[ 27 -50  14  40   4 -23   6  39  61  52  38 -16 -13 -34  53  43 -23 -15
  29  23  -6  -5  27   5  12 -43  29 -22   2   3 -15 -38   2]
puru
[-30  -8  -9 -26  16  12 -32  15 -52  23 -14   8   7   8 -11  -1   9   8
  40  -7  -3  24  21 -17 -13   6  10 -20 -16 -24  30 -17  17]
potu
[ -1   3  -9 -12  16  14 -16   0 -98 -48 -18  15  21  73 -33 -21  22  21
  26  -7   5  23  17 -36   5  -6  10 -32 -39 -40  31  -7  16]
safu
[-31 -22 -10  13   9  18 -28  16 -34  38 -17  16 -12 -16   1  15  -4  11
  33  18  -6  21  19   2  -6   2  20 -11 -22 -21  18 -31  -6]
Zik
[-28 -28  -3  11  20   9 -19  19 -21  44 -12  17 -17 -36   9  31  -3  14
  39  20 -19  10  28  -1 -12  -4  21  -8 -45 -23  13 -38  10]
mufi
[ -6 -18 -13  -9  19  12 -32  21 -64 -17  -8  19  12  28  -9  -5  16  18
  40  15   1   4  14 -16  -4   3  20 -30 -27 -37  42 -15  16]
sanov
[ 42   1   5  12  -7 -31  18  28 -13 -14  15  -1  10  39  11 -17   8  20
  16   9  20   1  18 -32  29 -29  22 -31   4 -12 -11 -15   7]
safu
[ 39 -36   6   9  -9 -34   5  50  22  39  29  -2 -14 -25  37  22 -23 -14
  44  44   9  -6  28  -3  30 -35  23 -16   5  -3  -7 -34   7]
Nik
[ -2  51 -33 -19  -5  -1  31   3 -47 -33  15  10   7  68  -9 -32  12  31
  37  39   0 -30 -19 -21   1  19  22  -1  21  19   1  56 -37]
Zik
[ 19 -13  19  46   1 -22  14  36  54  51  42 -17  -4 -50  40  21 -17   0
  34  35  -7   0  39 -19  12 -28  22  -8  10   6 -24 -25   1]
foz
[ 42 -16  12  19  -7 -28   3  25  -1 -11  28 -19  10  40  19 -15   7   6
  14   0  12   1  26 -24  18 -29  25 -38  25  -6  -9 -10  -3]
puru
[ 31 -14  -1  21   0 -32  12  25  -5   4  35   7  17  25   4  -8 -13  17
  13  15  12  -8  27 -21  14 -21  19 -15  31   0   3 -15  20]
sizo
[ -6  41 -28 -33 -11   3  21  25 -25  -1  16   1  -7  37   0 -27  -1  12
  45  41  -6 -20 -21 -17  -9  14  10 -10  17  -5  13  40 -14]
potu
[-13 -15 -21 -14   4  11 -26   5 -77  -1 -20  10  11  22 -15  -3  11   4
  29  -1   4  17  16 -10   0  -7  31 -22 -43 -29  24 -10   0]
Nik
[  5  40 -18 -19 -19  -6  30   4 -22   8  16   6 -15  22   0 -22 -11   6
  35  33   4 -34 -23 -23  -4   4  -5   2   8  -5  -2  39 -14]
Kuga
[ 43 -13  13  28  -4 -29  12  33  18  15  23 -12  -8   7  28   3  -6  14
  19  30   8  -1  23 -35  20 -28  26 -21  13  -9 -12 -25  11]
mot
[-33  -6 -13 -16  14   4 -23  24 -51  -2 -15  11  11  26   3  12  23  22
  48  -1 -10  12  20 -23  -1   4  31 -26 -34 -39  27 -19   1]
puru
[-28  -3 -20   9   0   9  14  18  22  70  14  18 -30 -45  10  28 -17 -11
  44  41 -28 -40 -22  -7  -5   1  29  10  -3   3  17  12 -30]
sizo
[-13  47 -35 -40 -11  -8  26   6 -45 -38  12  10   6  67   1 -23  14  20
  36  26   1 -28 -23 -16   0  14  27  -4  -2  -7  17  49 -29]
puru
[ -3  55 -33 -29  -5 -16  29 -19 -90 -60  21  25  17 114 -35 -49  14  36
  11  19  21 -32 -25 -27  -7  20  10   2  -7  -7  13  56  -2]
mot
[-18 -12   0  26   3  20 -20  11 -25  62  -4  11 -14 -33   2  34  -1 -13
  32   9  -7  12  23 -15  -7   2  23  -2 -25 -11  21 -28  -2]
Mevom
[  3   9 -22  13  -8   4  20  22  -7  29  26  20 -23   9  22  -5  -3  10
  33  53 -10 -40 -28  -3   1  13  14   5   6   3   2  34 -20]
mot
[ 36 -10   0   0   1 -34  11  28 -26  -7  33   2  11  50   2 -17 -18  17
   7  14  22   1  32 -15   6 -26  17 -28  11 -10  -3 -13  30]
mufi
[-24  63 -36 -33  -6  -2  24   7 -51 -44  18  15   3  50 -14 -42   2  32
  36  33  -1 -24 -13 -16  -8  21   7  -1  12  -4  15  58  -9]
foz
[ -15   16  -15  -28   26    5  -15   17 -101  -60  -12   12   26   70
  -31  -20   10   33   24   -7    2   28   21  -25   -5   -1   18  -28
  -16  -50   36   -3   28]
sizo
[ 43 -24  13  25  -4 -21   7  32  42  56  20 -20 -14 -20  37  20 -15  -9
  35  25  -2  -5  24 -18  12 -34  -4 -16  13  11 -15 -29  13]
potu
[-19 -53  -6  28  19  24 -42  15 -37  47 -11  26  -5 -25   3  15  15   5
  44  18 -15   1  13 -12  -6   5  21 -17 -41 -20  36 -31   9]
mot
[-26 -15   0   8  17  10 -31  21 -43  25 -16  21   2 -10  -6  10  29   9
  41   7  -1  14  16 -26   3   0  29 -25 -38 -29  21 -28  -7]
naluf
[-21  21 -10  17  -8   5  20  23   5  60  15  13 -28 -18  17   6   0   3
  49  51 -15 -19 -15 -12  -6   7  10   4   4   0 -12  16 -30]
naluf
[ 55 -34   6  35   8 -15   8  43  20  33  27 -21  -8  -6  31  17  -5   8
  31  25  -2  -6  32 -13   6 -31  -4 -30  23  -6 -14 -20  21]
potu
[ 50  -1   2   8   3 -30  20  17 -38 -38  24  -3  22  56   2 -24  -5  21
   5   9  14   4  28 -30  18 -29  14 -19  19 -12  -4  -2  13]
sizo
[ 38  -3   0  12  -2 -33  10  28  17  16  32 -10 -20 -19  28  21 -22   2
  31  41  19 -14  18  -7  -4 -32  31 -12  -8 -23   5 -31  22]
sanov
[ 48  -3  -6   2  -8 -29  16  21 -39 -20  25   2  18  45  -6 -16   2  10
   9  10  26  -7  32 -33  13 -10   5 -22  26  -8  13  -1  20]
Mevom
[ -5  13 -25   1 -18  -5  26  23  -8  50  16   7 -24  -5   8  10   1   3
  38  42 -10 -40 -16  -5   4   9  15   6   9  -5 -11  30 -32]
Nik
[-30  -7 -16 -17  14  18 -27  17 -54   7 -30  28  11  22 -23 -10  10  14
  32  -9   3  14  25 -23   3   3   9 -20 -15 -32  28 -10  21]
Kuga
[ 46  -9   3  27  -2 -32  12  29  11  19  24 -10  -7  -5  33  12 -25  14
  21  24  13   1  22  -8  14 -43  22 -17  14   3   0 -28  22]
sizo
[ -2  10 -12 -25  18   8 -18  15 -89 -61 -12  21  25  63 -31 -23  20  34
  41  14   3  13  25 -38  10   7   2 -25 -23 -33  36  -4  27]
foz
[ 46 -33   4  14  -1 -25   9  41  25  -1  29 -10  18  16  25   6  -3   3
  13  18  14   1  25  -4  15 -28  32 -30  19  -8  -2 -25  20]
puru
[ 45   7  -4   8  -8 -32  12  19 -24 -24  28  -5  17  50  -2 -34  -2  17
  18  13  21 -10  32 -35  13 -25  -1 -25  19  -4  -2   4  27]
foz
[ 32  -2   1  15   4 -29  16  17  -9  -1  33  -2   9  16  11   5 -20   8
   8   8  11   0  29 -21   9 -27  29  -6  17  -5  -4 -13  15]
sizo
[-11 -12  -7  -9  11   8 -22   7 -71 -16 -19   4  16  27 -20   1  11  12
  22   2   4  32  25  -6   3  -8  22 -22 -36 -32  18 -22  10]
Nik
[ -8  42 -25 -15 -16   0  34  11 -13  -4  18  14 -16  21  -3 -11 -12   4
  40  48  -6 -26 -13 -16  -4  14  18   7   5   8  10  23 -13]
Mevom
[ 41 -18  13  29  -3 -27   6  18  22   3  33 -15 -10  -9  33   1 -17  -1
  21  26   9  -6  22 -11   5 -35  28 -20  -4  -5 -13 -27   3]
sanov
[ -7 -22  10   9  20  14 -20  23 -58   1 -13  23  -1  13 -13   6  18  21
  31  10  -3  24  20 -11  13  -1   2 -24 -20 -38  18 -30  16]
safu
[-20 -20  -7  -6   8  14 -26   3 -66  -5 -14  13   7  37  -7   0  22  13
  31  -8 -12   8  15 -25   1  10   9 -22 -18 -29  27  -4 -11]
puru
[ 34 -31  13  30 -16 -27  19  25  12  38  30   4 -16  -2  16   8 -29 -11
  20  27   9  -3  27 -23  17 -31  13 -16   3  -2 -10 -38   4]
Mevom
[-40  61 -21 -19 -10  -2  31  26  23  28   8  -1 -33 -15  27   2 -13  16
  44  26 -13 -11 -23  -2  -7   1  29   0  10   1 -14  23 -16]
safu
[ -16   11  -25  -40   10   10  -13   15 -106  -33  -21   29   24   69
  -43  -19   17   14   21   -6   15   17   18  -23   -6   14    8  -21
  -18  -41   45   -1   31]
Mevom
[-30  10 -23   1 -16  11  10  12  16  66   7   4 -32 -43  17  22 -13  -4
  35  29 -18 -23 -16   4  -4   9  36  10   7  13  -9  18 -36]
Nik
[ 38 -23   6  12  -1 -25   0  28   9 -10  32 -11   4  24  25   7  -9  -2
  26  16  12  -3  22 -10  15 -33  31 -32   7  -3   7 -22  12]
puru
[-20  23 -27   0  -8  16  13   9  -2  34  18   4 -25   2   8   2 -25  12
  46  46 -14 -22 -17   4 -20  13   5   3  31  25   5  24  -9]
Zik
[-21  20 -16 -36   8   9 -20  12 -86 -40 -21  19  25  79 -36 -38   5  19
  24 -11  16  23  17 -29   2   0  -4 -30 -12 -39  34   6  30]
Kuga
[-11  30 -18  10  -5   4  27  22  25  35  28  -1 -19 -35  18   8  -5  17
  59  58 -22 -37  -9 -18  -9   8  24   3  10  13  -3  23 -18]
foz
[ 35   4   3   6   6 -30  17  16 -23 -38  30  -1  22  70 -12 -21  -4  19
   8  -2  27   7  24 -25  14 -35  24 -36   4  -9  -7 -15  33]
safu
[-19  -2 -10  30 -11   5  20  29  63  99  26   7 -49 -81  28  42 -24 -31
  52  61 -22 -40 -13  15 -10  -2  18  13  -2  18   5  -5 -21]
Mevom
[-12 -59  -2  24  13  26 -37  16 -29  61 -12  12 -13 -56  10  43   8  -9
  37  11 -18   6  20   4   4  -1  22 -11 -30 -14  16 -28 -14]
Nik
[ 38 -39   4  31  -3 -20   1  24   4  -1  43  -6   7  10  34   9 -15   0
  17  19   7   0  30  -4   7 -26  27 -23   1 -11   0 -24   5]
puru
[ -3  14 -13  19 -10   5  10  22   1  43  23  11 -21  -9  11  -2   7   3
  43  40 -10 -33 -18 -21  -5  11  11  -9  17   5  -4  24 -27]
naluf
[-17   2 -18 -20  14   8 -29   9 -95 -53  -6  17  28  80 -13 -15  23  18
  34  -7   0  15  22 -16  -3  12   0 -24 -29 -41  39   3  15]
puru
[ 43  10  12  -5   0 -38  13  15 -39 -49  38  -2  37  83 -11 -41  -6  12
   6  -4  35   2  24 -30  20 -24 -10 -30  19  -9  -9   5  27]
Kuga
[ 45  19  -3  -9 -20 -38  27  19 -41 -33  19  -2  15  70  -2 -36   0  11
   4   9  32   0  20 -38  24 -20  14 -25  17  -6   1   7  -1]
Mevom
[-17 -35 -12  13  15  21 -35  12 -42  29 -12  26 -12  -3   7  16   5  15
  43  13 -16   0  13 -26  -2   6  14 -14 -29 -16  30 -22  12]
mot
[ -5 -17 -17  -9  11  14 -20   5 -84 -25 -18  23   6  46 -18 -18   9  21
  31  17   1  14   8 -29  -6  -4  25 -24 -53 -42  33 -19  18]
mot
[-30 -15  -7  30  -2  15   8  33  59 101  28  11 -45 -66  36  34 -21 -10
  51  55 -34 -38 -26   6 -14  11  18   9  10  16  -6   0 -13]
mot
[ 38  -6   0  12  -8 -32   6  34   5 -11  32 -11  10  38  22  -4   2   2
  18  10  14  -9  27 -19  17 -22  24 -26  19 -15  -1  -7   9]
puru
[ 34   6   4   9   8 -30   3  35 -15 -18  29   0   8  35  14  -3   0  11
  24  13  23   6  31 -27  16 -25  21 -27  11 -10  -7 -14  22]
naluf
[ 54 -51   5  47  -5  -9   8  36  57  61  27  -9 -13 -57  34  38 -22 -26
  26  35   0 -13  30 -10  10 -35  27 -17   4  15   1 -43  16]
Mevom
[-22   3 -16 -14  12  16 -25  17 -84 -16 -13  21  14  53 -11 -15  13  26
  26   7  -1  21  11 -29  -2  16  13 -17 -20 -38  33   1  16]
mot
[-26   0 -13  31 -13  16  14  28  33  84  26   9 -33 -36  32   2 -13   1
  35  43 -35 -36 -17   7 -11  19   9   3  27  23 -18  32 -38]
mufi
[-19   0 -14  29  -4  10  16  27  27  56  14  16 -37 -41  31  11 -14   3
  44  44 -37 -34 -11  -2   5   4  16  11  20  10  -6  18 -37]
sizo
[ 50  -3   9  18  -8 -32  16  17   1  -5  36 -20   0  21  29  -4 -14  11
  16  21  14 -10  14 -24   4 -27  10 -22   9  -9 -15 -10   7]
sanov
[-22 -10  -5  -4  12   9 -21  22 -40  18  -7  13   5 -12  -3   5   8  21
  53  18  -8   9  16 -27  -3  -3  25 -24 -41 -25  22 -28  13]
foz
[ 40 -33   9  40   1 -18  -5  37  10  46  31  -7 -13 -10  18  17 -14   4
  30  31   9  -7  33 -11  10 -19   2 -21  40   4  -4 -26  13]
Zik
[ 50 -13   8  24  -8 -29  16  19  16   2  22 -19   4  -8  13 -16  -5  17
  23  26   8  -6  32 -36  10 -34  13 -28  11   0 -14 -22  17]
foz
[-18 -18 -16  -4  28  11 -29  11 -74  -3 -18  22  18  28 -14   9  29  30
  32   1  -1   7  19 -30  -3  12  16 -19 -32 -31  39 -10  21]
mot
[ 38 -19   7  19   0 -26   6  29   5   3  30   3   6  20   8  -6 -18   4
  17  12  21  -6  32 -22  20 -32   9 -25  17 -10  -4 -17  24]
Kuga
